Each row has a name. Each question is about the rows just above it.

Columns, left to right: E K T P X C M
[-47  32  41   1 -38 -39 -43]  <105>
[ 78 -52 -89  25  78  42  87]  <109>
[ 49 -38 -36 -14  35  49  40]  <48>
[-18  13  30 -20 -25   4 -29]  <94>
[ 76 -57 -67  -3  62  56  72]  <43>
[-12   7   1  13  -2 -23  -2]  <96>
[-40  30  27  16 -26 -43 -30]  <154>
[ 74 -49 -80  21  71  43  79]  <33>
Which column holds [-26  71] top down? -> X
Which column holds this, read top down? [  7  30 -49] -> K
[-3 13 16] is in which column, read top down? -> P

Columns, left to right: B F A Y
[-6  1  2 -3]  <149>
[ 57 -52 -84 -87]  <88>
[1 3 3 2]  <192>
[-35   0   9 -28]  <40>
[ 35 -31 -51 -52]  <122>
[ 40  -2 -10  29]  <174>
[ 28 -25 -46 -45]  <53>
[-39  39  60  62]  <70>
[-76   6  21 -59]  <155>
[-6  1 -4 -3]  <142>
Which column holds [-84   3] top down? -> A
Which column holds [-51 -10 -46  60  21  -4] top down? -> A
[-35  35  40  28 -39 -76  -6] is in which column, read top down? -> B
[ 62 -59] is in which column, read top down? -> Y
Which column holds this, read top down? [-84   3   9 -51] -> A

Columns, left to right: G V J L N R Z U H
[ 12 -70  15 -22  92 -84  15  -4 -68] : <74>
[ 38  13 -43 -21  21 -55 -52  33 -46] : <91>
[-88 -63  25 -74 -49  14  50 -80  16] : <54>
[ 12 -70  15 -22  92 -84 -28  -4 -68] : <57>
[ 38  13 -43 -21  21 -47 -52  33 -46] : <42>
Which column holds [-68 -46  16 -68] top down? -> H
Which column holds this, read top down? [ 38 -88  12  38] -> G

Columns, left to right: kudi gek dani muvu bipu Tudu Pak kep
[ 64 -10 -33  41   5  18 -67  28]  <102>
[-15 -20  13  50  14  91  -7 -52]  <35>
[ 61 -17 -28  57  10  47 -65  22]  <41>
[-42 -14  25  31  10  82  19 -65]  <135>
[-63  -7  33   7   5  59  43 -66]  <137>
[-69  -4  34  -8   1  26  48 -60]  <99>
[-15 -20  13  50  14  91 -34 -52]  <11>
Which column holds [-15  61 -42 -63 -69 -15] top down? -> kudi
Which column holds this, read top down? [-60 -52] -> kep
[ 28 -52  22 -65] is in which column, read top down? -> kep
Which column holds [ 13 -28  25  33  34  13] top down? -> dani
Which column holds [-33  13 -28  25  33  34] top down? -> dani

Columns, left to right: Fote fikeg tuten Fole kovi kot par tus
[  4  10 -18 -58   4  13  53 -25]  <81>
[-14  15  -9 -39  -4  -7  26 -19]  <38>
[-17  22  -9 -36   7 -16  28 -19]  <126>
[ 14   8 -12  -9   8  -2   9  11]  <56>
[-12  -1  25  -4  41 -40 -33  18]  <215>
[67 17 37  6 22 23  2 51]  <37>
[ 11  -5   6  13   6   4 -16  10]  <32>
[-34   6  43  41 -31 -11 -16   1]  <82>
[  6 -12  11  25   9   7 -18   6]  <199>
[ 20  -3   5   6  39 -18 -26  28]  <184>
[ 5  2 -4 -5  5  0  3  5]  <95>
[-11   7  23  16 -10 -16  -9   5]  <139>
Which column holds this, read top down? [-11   7 -18   0] -> kot
Which column holds this, read top down? [-9 -4  6] -> Fole
Which column holds [ 13  -7 -16  -2 -40  23   4 -11   7 -18] top down? -> kot

Columns, left to right: Lalap dun ruli dofe mov
[-12  66  72  19  78] : <76>
[58 64 42 24 46] : <116>
[ 25   9 -83  -7  65] : <143>
[-72  32 -15  72  15] : <30>
[-48 -26 -73  58 -15] : <103>
[ 87 -29   7  29 -50] : <64>
[-12  66  72  42  19] : <83>
[ 53  34  87  13 -14] : <2>
[24 -7 72 58 29 42] is in which column, read top down? -> dofe
Which column holds [-83 -15 -73   7] top down? -> ruli

Columns, left to right: los veb zusar fum furu Tebar Ven revo
[-54 -80  39 -43  -5  20 -46  10] : <136>
[ 45 -15 -18 -31  10  82 -61  37] : <129>
[-64 -86  45 -31  -8   4 -25   6] : <78>
[ 25 -32  -8 -38   8  75 -74  32] : <147>
[ 62   2 -24 -27  10  83 -42  40] : <55>
[-38 -71  29 -49  -1  37 -65  15] : <150>
Which column holds this, read top down? [10 37  6 32] -> revo
[ 6 32 40] is in which column, read top down? -> revo
Which column holds [-86 -32   2] top down? -> veb

Columns, left to right: tekal lelaz Mado Litod gemed
[ 25 -19  17  31  49] -> <12>
[  7 -11   0  18  56] -> <131>
[  6 -12  -1  20  59] -> <65>
[  7 -11   0  41  56] -> <69>
[ -9  -8  39 -40   1] -> <89>
Which column holds this, read top down? [-11  -8] -> lelaz
[-11 -12 -11] is in which column, read top down? -> lelaz

Columns, left to right: Fod Sipiv mafet kof piri dusi goso muv demip Vevi
[ 21 -28 -18  19   0  42 -82  19   4   2]  <163>
[ -6  20  -5  -8  19 -17 -15  -5 -26   7]  <187>
[  3   4   1   0  -7  -6  -4 -16 -22  12]  <161>
[ 23 -10   2  18 -33 -20   9 -40  38  -4]  <118>
[ -2   8   3  -2  15 -11  -7  -7 -22   5]  <72>
[ -5  17  -6  -4  21 -26  -8 -15 -32   9]  <166>
[ 16  -8   2  12 -29 -27  13 -40  32  -2]  <175>
[ 3  4  1  0 -7 -6 -8 -8  7 -4]  <101>
[ 25 -11   3  19 -36 -21  12 -42  40  -5]  <46>
[  0  19 -10   0  17 -27  -5 -15 -29  12]  <172>
[  2 -18   6   2   1  13   8  -7   6   0]  <7>
Which column holds [-26 -27  -6 -21] top down? -> dusi
Which column holds [ -6   2   1   3 -10   6] top down? -> mafet
Which column holds this, read top down? [13 -8] -> goso
Which column holds [-22  38 -22] top down? -> demip

Columns, left to right: melan fibes fozut Zal fiv
[-18 -46   2  42  18] : <151>
[  9  14 -66  -1  -1] : <75>
[  9 -76  26 -17  -6] : <92>
[ 12  71 -44  -4   3] : <190>
[-23 -53 -50 -38 -10] : <73>
[ -6 -43 -42  39  12] : <19>
[-32 -23  -3  63  30] : <59>
[ 47 -13  16  -7  -6] : <159>
[-50 -23  24 -50  -2] : <157>
[-53 -39 -17 -17   7] : <23>
[ 53  -3 -25 -35 -20] : <47>
Which column holds [-42  -3  16  24 -17] top down? -> fozut
[42 -1] is in which column, read top down? -> Zal
[-18   9   9  12 -23  -6 -32] is in which column, read top down? -> melan

Columns, left to right: Q S W D
[ 24  19 -11 -83] -> <16>
[ 24  19 -11 -89] -> <29>
[ 24  19 -11 -82] -> <27>
Whose row is [ 24  19 -11 -89]? -> <29>
Which column holds [-83 -89] top down? -> D
Whose row is [ 24  19 -11 -82]? -> <27>
Whose row is [ 24  19 -11 -83]? -> <16>

Columns, left to right: Zosen fasa kav vav bavi Nebef
[-25  61  47  22 -69  -7]  <144>
[-34  27   4   2   6  -2]  <119>
[-10  20  26  12   6 -21]  <15>
[-25   7  21  -8  13 -10]  <156>
[-15  20   4 -11  -9 -10]  <66>
[ -6  61  42 -18  21  16]  <140>
[-29  -7  10   6  -9 -10]  <10>
[-21 -10 -10  16 -10] is in which column, read top down? -> Nebef
Which column holds this, read top down? [22  2] -> vav
Which column holds this, read top down? [ -2 -21 -10] -> Nebef
[-10 -10] is in which column, read top down? -> Nebef
Which column holds this, read top down? [  2  12  -8 -11] -> vav

Columns, left to right: vani Zele zer bariz rutu
[ 55  83  44  -6 -56] -> <124>
[-14  24  60 -86 -57] -> <93>
[-31  73  48   6 -85] -> <90>
[ 70  71  47 -27 -47] -> <104>
[ 68  70  50 -35 -42] -> <121>
[ 22  28  57 -92 -49] -> <80>
[-28  76  45   6 -80] -> <114>
Which column holds this, read top down? [83 24 73 71] -> Zele
Which column holds this, read top down? [-47 -42 -49 -80] -> rutu

Columns, left to right: pape fiviv nove bagu Peza
[ 79  -7  79 -32 -50] : <110>
[ 42 -31  42  25  73] : <6>
[ 62  -6  62 -31 -31] : <98>
[ 61 -26  61  11  62] : <100>
[ 61 -26  82  11  62] : <63>
[ 79  -7  79 -31 -10] : <3>
[ 69 -17  69  -2  46] : <168>
Whose row is [ 79  -7  79 -32 -50]? -> <110>
Which column holds [ -7 -31  -6 -26 -26  -7] top down? -> fiviv
Which column holds [61 61 79 69] top down? -> pape
[ 62  -6  62 -31 -31] is in which row? -> <98>
Which column holds [-50  73 -31  62] top down? -> Peza
Which column holds [ -7 -17] top down? -> fiviv

Columns, left to right: lef malut sise dobi bel vin rebe
[-60  50  72  17 -48  62 -67] = <113>
[-66  36 -71  17  19 -43  71] = <79>
[ 25  70  54  37 -16  47 -30] = <5>
[  6  -8 -39   2  17 -42   0] = <123>
[ 45  51   7  26  12   2 -41] = <51>
Which column holds this, read top down? [50 36 70] -> malut
[ 71 -30   0] is in which column, read top down? -> rebe
[17 37] is in which column, read top down? -> dobi

Columns, left to right: Mibu bag sot mutu Tave
[  0 -18 -40   0  29]  <179>
[ 20  -1 -30   2  -3]  <170>
[ 26 -31 -42  17  69]  <177>
[  3 -31 -45  -5  34]  <178>
[ 10 -35 -51  -6  49]  <164>
[  0 -18 -13  17  13]  <50>
[  9 -10  -2  -1  41]  <62>
[  2 -38 -15  44  38]  <97>
[ -1 -31 -31 -35] is in which column, read top down? -> bag
[ 0 20 26  3 10  0  9] is in which column, read top down? -> Mibu
Which column holds [20 26  3] top down? -> Mibu
Which column holds [-3 69 34] top down? -> Tave
[-45 -51] is in which column, read top down? -> sot

Columns, left to right: sozub fofi Tes Zedi gida
[-23 -25 -70 -41  -5] = <61>
[ 18  75 -47  54 -13] = <125>
[-3 22 82 43  0] = <141>
[  7  -5   6   3 -12] = <25>
[-39  24   4  13 -11] = <127>
[54 43] is in which column, read top down? -> Zedi
Which column holds [-5 24] top down? -> fofi
Which column holds this, read top down? [ -5 -13   0 -12] -> gida

